Here is a tiny trained network, its code and every weight. The questions are about switching its units off for an input and a target symbol, where a switched-off unit gives its printed mean instead of its output.

import numpy as np


def w(rows, s, z=0):
    codes = np.array(rows[::2]) - 128.0
    scale = np.full(codes.shape[1], s)
    scale[-1] = z or s
    return codes * scale


def f(y):
    return np.maximum(y, 0)


def softmax(a):
    e = np.exp(a - a.max(-1, keepdims=True))
    return e / e.sum(-1, keepdims=True)


def log_softmax(a):
    a = a - a.max(-1, keepdims=True)
    return a - np.log(np.exp(a).sum(-1, keepdims=True))


def net(x, mask):
    ids = ['βζηλμσφψω'.index(c) for c in x.split()]
    T = len(ids)
    res = E[ids] + P[:T]
    r = res
    for j in range(3):
        rows = slice(4 * j, 4 * j + 4)
        q, k, v = (r @ M[0][rows].T for M in (Q, K, V))
        z = softmax(np.where(np.tri(T) > 0, q @ k.T / 4**0.5, -1e9)) @ v
        o = O[0][rows]
        res = res + np.where(mask[j], z, o[:, -1]) @ o[:, :-1]
    y = f(res @ A[0][:, :-1].T + A[0][:, -1])
    res = res + np.where(mask[3:7], y, B[0][:, -1]) @ B[0][:, :-1]
    return log_softmax(res[-1] @ U[:, :-1].T + U[:, -1])


Q, K, V, O, A, B = {}, {}, {}, {}, {}, {}
E = w([
[101,124,156,143,75],'β',
[89,185,145,148,164],'ζ',
[155,110,163,154,103],'η',
[140,217,57,119,75],'λ',
[176,61,108,109,70],'μ',
[102,144,115,47,72],'σ',
[64,174,103,152,174],'φ',
[122,91,117,163,82],'ψ',
[82,2,165,113,200],'ω',
],0.023)
P = w([
[128,91,109,95,185],'0',
[77,116,128,146,89],'1',
[135,129,182,129,110],'2',
[114,118,142,125,148],'3',
[101,122,8,157,200],'4',
[105,158,104,150,88],'5',
],0.018)
Q[0] = w([
[167,185,69,139,127],'H1',
[77,175,172,161,80],'H1',
[183,177,80,134,30],'H1',
[110,104,249,146,111],'H1',
[169,160,124,41,174],'H2',
[106,155,51,143,125],'H2',
[85,105,98,208,178],'H2',
[114,57,108,62,126],'H2',
[112,38,158,150,152],'H3',
[153,182,63,162,134],'H3',
[60,103,155,110,237],'H3',
[122,51,152,76,124],'H3',
],0.016)
K[0] = w([
[91,165,171,170,57],'H1',
[163,193,172,114,162],'H1',
[170,154,176,108,25],'H1',
[197,130,123,84,197],'H1',
[86,124,82,4,142],'H2',
[94,173,85,143,97],'H2',
[69,93,87,187,179],'H2',
[106,64,109,79,108],'H2',
[171,60,56,108,160],'H3',
[63,108,146,156,49],'H3',
[71,112,110,135,177],'H3',
[169,125,87,119,179],'H3',
],0.016)
V[0] = w([
[101,90,176,129,49],'H1',
[209,89,158,207,159],'H1',
[157,157,116,199,121],'H1',
[7,137,139,157,193],'H1',
[177,79,140,105,156],'H2',
[70,64,103,143,164],'H2',
[178,134,118,88,119],'H2',
[168,159,81,212,221],'H2',
[179,146,190,12,118],'H3',
[146,110,43,128,221],'H3',
[60,105,111,155,92],'H3',
[115,66,67,145,102],'H3',
],0.011)
O[0] = w([
[82,88,61,97,61,240],'H1',
[144,88,62,187,179,38],'H1',
[175,69,130,126,151,36],'H1',
[112,78,145,75,194,123],'H1',
[100,48,88,153,45,101],'H2',
[138,101,254,131,97,168],'H2',
[101,104,64,95,131,103],'H2',
[103,180,174,180,58,3],'H2',
[66,154,128,138,87,163],'H3',
[143,165,89,148,65,74],'H3',
[165,141,78,51,126,188],'H3',
[216,179,73,125,124,202],'H3',
],0.008,0.0054)
A[0] = w([
[111,126,123,254,102,93],'N1',
[163,108,255,161,88,117],'N2',
[122,102,123,243,171,97],'N3',
[81,213,146,249,144,3],'N4',
],0.0082,0.0035)
B[0] = w([
[127,184,52,194,248,217],'N1',
[133,149,171,213,115,253],'N2',
[51,65,108,96,183,194],'N3',
[204,119,139,30,142,175],'N4',
],0.011,0.0049)
U = w([
[189,158,138,164,96,114],'β',
[175,131,120,133,117,89],'ζ',
[105,161,139,165,54,68],'η',
[182,218,71,145,124,2],'λ',
[254,84,103,118,76,185],'μ',
[131,89,120,67,135,188],'σ',
[192,140,161,104,176,165],'φ',
[85,125,97,178,158,138],'ψ',
[168,70,163,125,120,127],'ω',
],0.0084,0.0034)

Each question gives the input, a string of symbols that net reads in full, and the target symbol t.
The units are the heads (4 rows each of Q, K, V and O) and the neurons (one row each of A and B). Each row of codes is followed by its name. A weight is (code - 128) times the scale printed after its matrix; where a second scale follows, it is the last column's (O, A, B and U).
mask holds one flag per unit, heads first, then neurons. A switched-off unit (its flag False) gives its mean, the last column of its rows in O or B, instead of its output. The means were averaged over made-up inputs and are rounded, as every weight is.
A unit's drop is (log p(t) with every unit on - log p(t) with that unit switched off) / (log p(t) with every unit on - log p(t) with every unit switched off).
The circuit of an input: a set's keep is (log p(t) with only the set's units on - log p(t) with every unit switched off) / (log p(t) with every unit on - log p(t) with every unit switched off). Starting from all 7 units, units are removed one at a time, each time the one whose removal leaves the highest keep (on an exact tie, the one counted first), for as long as the keep stays at least 0.8.
circuit, biggest first: the units of the circuit, biggest drop first
unit that matters most: the unit with the biggest drop
top k neurons: the k neurons with the biggest drops, biggest first
which heads matter: for each layer, one digit per head in row order, 1 if its drop is at least 0.15 and else 0, layers parted by /
input λ η η η, target β: circuit, biggest first => [H1 N2]
input ω ψ σ β ψ, target μ: which heads matter => 101
input μ β ψ, target λ: circuit, biggest first => [H1 N1 H3]
input η η σ β, target ψ: which heads matter => 101
input β ψ β, target σ: circuit, biggest first => [H2 N2 H1]
input η η β σ σ β, target σ: circuit, biggest first => [H3 N2 H1]
input σ η η, target η: circuit, biggest first => [H1 H3]
input φ ζ ζ, target φ: which heads matter => 100
input η ψ β, target ψ: top 3 neurons => [N1 N3 N4]
input φ η μ λ η ω, target ω: which heads matter => 110
input μ φ η η η, target φ: which heads matter => 110
input ψ η η ψ, target μ: which heads matter => 001
input η η ψ μ λ σ, target σ: unit that matters most => H2
input φ ω ψ, target φ: which heads matter => 100
input σ ψ η η β, target μ: circuit, biggest first => [H3 H1]
input η ψ μ μ η ψ, target λ: circuit, biggest first => [H1 N1]
input ψ φ ψ β, target μ: circuit, biggest first => [H3 N1]
input μ η η β, target λ: circuit, biggest first => [H1 H3 N1]
input σ η φ, target φ: circuit, biggest first => [H2 H1]
input η β σ η η, target σ: circuit, biggest first => [H1]
input ζ σ η λ ψ, target η: which heads matter => 110
input φ η φ β, target φ: circuit, biggest first => [H1]
input η η ψ η ζ, target φ: which heads matter => 010
input ζ η ζ μ η σ, target σ: which heads matter => 011
